Below is a small trained network, with its code and all its weights. Each question gives an input and a class and asks what happens when units are switched off, that is, made to give their printed mean instead of their output.

import numpy as np


def w(rows, s, z=0):
    codes = np.array(rows[::2]) - 128.0
    scale = np.full(codes.shape[1], s)
    scale[-1] = z or s
    return codes * scale


def norm(h):
    return h / np.sqrt((h * h).mean(-1, keepdims=True) + 1e-5)


def f(y):
    return np.maximum(y, 0)


def log_softmax(a):
    a = a - a.max(-1, keepdims=True)
    return a - np.log(np.exp(a).sum(-1, keepdims=True))


def net(x, mask):
    res = np.array(x, float).reshape(1, 2) / 4 @ E
    u = 0
    for l in range(3):
        y = f(norm(res) @ A[l][:, :-1].T + A[l][:, -1])
        res = res + np.where(mask[u : u + 9], y, B[l][:, -1]) @ B[l][:, :-1]
        u += 9
    return log_softmax(norm(res)[-1] @ U[:, :-1].T + U[:, -1])


A, B = {}, {}
E = w([
[212,150,179,202,110,52,138,140,122,63,250,116],'x0',
[172,5,232,160,97,75,70,135,96,87,23,104],'x1',
],0.0026)
A[0] = w([
[168,159,128,161,254,112,157,69,148,117,74,170,3],'0.n0',
[198,145,184,182,130,72,143,78,140,79,203,130,165],'0.n1',
[119,122,147,161,95,81,119,116,89,104,127,103,90],'0.n2',
[131,181,126,142,173,130,179,110,136,116,115,110,109],'0.n3',
[123,122,154,147,125,152,121,88,94,142,102,106,65],'0.n4',
[108,114,136,68,165,156,84,67,114,130,33,79,113],'0.n5',
[126,98,210,102,105,110,91,173,57,122,82,77,150],'0.n6',
[108,164,79,109,176,149,152,136,178,180,109,175,103],'0.n7',
[103,217,82,85,181,196,190,165,158,140,175,177,130],'0.n8',
],0.0021,0.0058)
B[0] = w([
[76,105,2,84,27,186,74,91,88,186,105,59,128],'0.n0',
[107,107,105,124,106,171,88,122,123,144,126,150,238],'0.n1',
[107,106,129,130,141,139,180,169,110,161,128,105,139],'0.n2',
[139,124,111,131,147,144,96,127,128,127,122,120,142],'0.n3',
[126,136,111,115,151,132,121,179,115,168,99,108,128],'0.n4',
[124,123,109,153,103,155,89,139,108,124,155,143,206],'0.n5',
[126,132,87,143,124,164,108,121,169,99,124,133,222],'0.n6',
[139,110,144,156,110,83,112,133,105,104,144,111,185],'0.n7',
[124,93,125,155,93,157,115,137,143,113,112,135,254],'0.n8',
],0.0049,0.0033)
A[1] = w([
[219,164,194,166,151,12,140,94,92,67,246,109,92],'1.n0',
[115,77,69,143,127,201,75,103,160,97,114,171,153],'1.n1',
[171,76,255,126,145,32,127,118,71,74,38,83,99],'1.n2',
[130,146,164,78,196,107,115,33,158,125,109,139,79],'1.n3',
[81,143,129,26,185,130,160,93,124,226,52,123,70],'1.n4',
[120,157,162,108,235,82,178,195,20,148,113,17,31],'1.n5',
[91,244,75,80,185,137,243,149,144,179,208,143,100],'1.n6',
[160,138,156,141,163,84,170,134,113,75,126,79,2],'1.n7',
[95,122,153,51,173,124,147,105,86,210,79,114,57],'1.n8',
],0.0038)
B[1] = w([
[12,130,61,105,74,232,58,190,48,253,61,201,163],'1.n0',
[145,132,165,146,106,66,182,136,118,128,180,98,255],'1.n1',
[153,217,77,60,221,107,159,43,215,52,67,104,167],'1.n2',
[125,143,132,135,130,83,159,184,107,122,122,91,128],'1.n3',
[111,145,80,199,66,170,44,192,63,165,173,221,151],'1.n4',
[150,45,157,115,128,65,189,125,150,141,71,78,128],'1.n5',
[166,161,135,75,202,73,87,41,193,41,8,118,186],'1.n6',
[95,230,34,110,112,158,160,202,65,155,230,174,128],'1.n7',
[123,145,91,212,119,123,119,170,108,132,173,159,136],'1.n8',
],0.0042,0.0073)
A[2] = w([
[177,133,143,83,209,126,97,31,195,81,92,128,82],'2.n0',
[122,142,175,89,155,96,153,156,54,166,122,144,2],'2.n1',
[99,118,107,149,143,161,78,116,134,140,75,167,136],'2.n2',
[175,130,201,132,128,57,235,181,113,144,209,69,70],'2.n3',
[142,92,194,118,135,139,255,147,110,160,192,60,65],'2.n4',
[94,116,118,153,88,191,87,202,48,200,125,178,90],'2.n5',
[107,107,118,143,69,179,76,168,57,168,137,161,99],'2.n6',
[105,200,88,30,221,152,125,51,188,141,142,156,74],'2.n7',
[92,121,111,137,96,200,88,178,56,202,114,157,77],'2.n8',
],0.005,0.0045)
B[2] = w([
[121,64,184,163,190,104,203,189,183,82,98,83,255],'2.n0',
[118,104,75,144,88,137,156,167,179,131,124,138,128],'2.n1',
[165,146,142,116,138,95,195,123,94,147,216,105,210],'2.n2',
[215,205,25,7,55,19,209,36,22,203,213,108,181],'2.n3',
[186,148,66,46,98,61,209,41,53,127,158,79,161],'2.n4',
[51,165,58,207,35,202,32,216,199,142,195,185,239],'2.n5',
[21,185,99,157,125,211,104,212,221,160,158,174,226],'2.n6',
[179,2,224,152,153,76,164,128,124,73,59,47,220],'2.n7',
[58,168,95,206,74,189,46,204,166,140,202,185,222],'2.n8',
],0.0045,0.0059)
U = w([
[195,26,222,171,225,55,204,144,206,32,25,37,193],'0',
[39,198,50,209,49,223,34,227,194,191,202,217,195],'1',
[217,209,50,30,49,37,210,36,37,210,221,91,186],'2',
[167,174,239,37,239,231,19,6,26,234,23,242,2],'3',
[164,178,238,27,241,236,20,7,27,231,16,247,2],'4',
[165,189,240,13,234,239,20,11,34,231,1,245,2],'5',
[170,187,237,21,254,234,12,22,21,239,15,234,2],'6',
],0.0074,0.0065)

Each question gives the input, the list of numbers given to net, and the class t.
The units are the neurons (one row each of A and B). Each row of codes is followed by its name. A weight is (code - 128) times the scale printed after its matrix; where a second scale follows, it is the last column's (A, B and U).
mask holds one flag per neuron, layer by layer. A switched-off neuron (its flag False) gives its mean, the last column of its row in B, instead of its output. The means were averaged over made-up inputs and are rounded, as every weight is.
A unit's drop is (log p(t) with every unit on - log p(t) with that unit switched off) / (log p(t) with every unit on - log p(t) with every unit switched off).
most important unit: the unit with the biggest drop
top k neurons: the k neurons with the biggest drops, biggest first
k most important neurons of layer l: the k neurons of layer l with the biggest drops, biggest first
drop when u is switched off: that unit's drop, to one decimal
input [2,-1], class 2: most important unit -> 0.n1
input [8,6], class 1: 2 most important neurons of layer 1 -> (1.n0; 1.n6)
input [-1,3], class 2: 2 most important neurons of layer 1 -> (1.n1; 1.n6)
input [2,1], class 2: top 2 neurons -> (0.n1; 1.n0)
input [-3,-3], class 2: top 3 neurons -> (0.n8; 1.n0; 0.n7)
input [3,1], class 2: top 2 neurons -> (0.n1; 1.n0)
input [-6,-6], class 0: top 2 neurons -> (1.n6; 1.n0)
input [-2,3], class 2: 2 most important neurons of layer 1 -> (1.n0; 1.n1)
input [-1,-4], class 0: 2 most important neurons of layer 0 -> (0.n1; 0.n5)
input [-3,1], class 2: 2 most important neurons of layer 1 -> (1.n1; 1.n0)
input [3,3], class 2: 2 most important neurons of layer 0 -> (0.n6; 0.n1)
input [-2,-3], class 2: top 2 neurons -> (0.n8; 0.n7)
input [-1,1], class 2: drop when 1.n5 is switched off -> 0.0
input [3,-4], class 0: drop when 1.n6 is switched off -> 1.1
input [5,-6], class 0: drop when 1.n6 is switched off -> 1.6
input [-1,4], class 0: most important neuron of layer 1 -> (1.n2)
input [-1,0], class 2: drop when 1.n0 is switched off -> 0.2
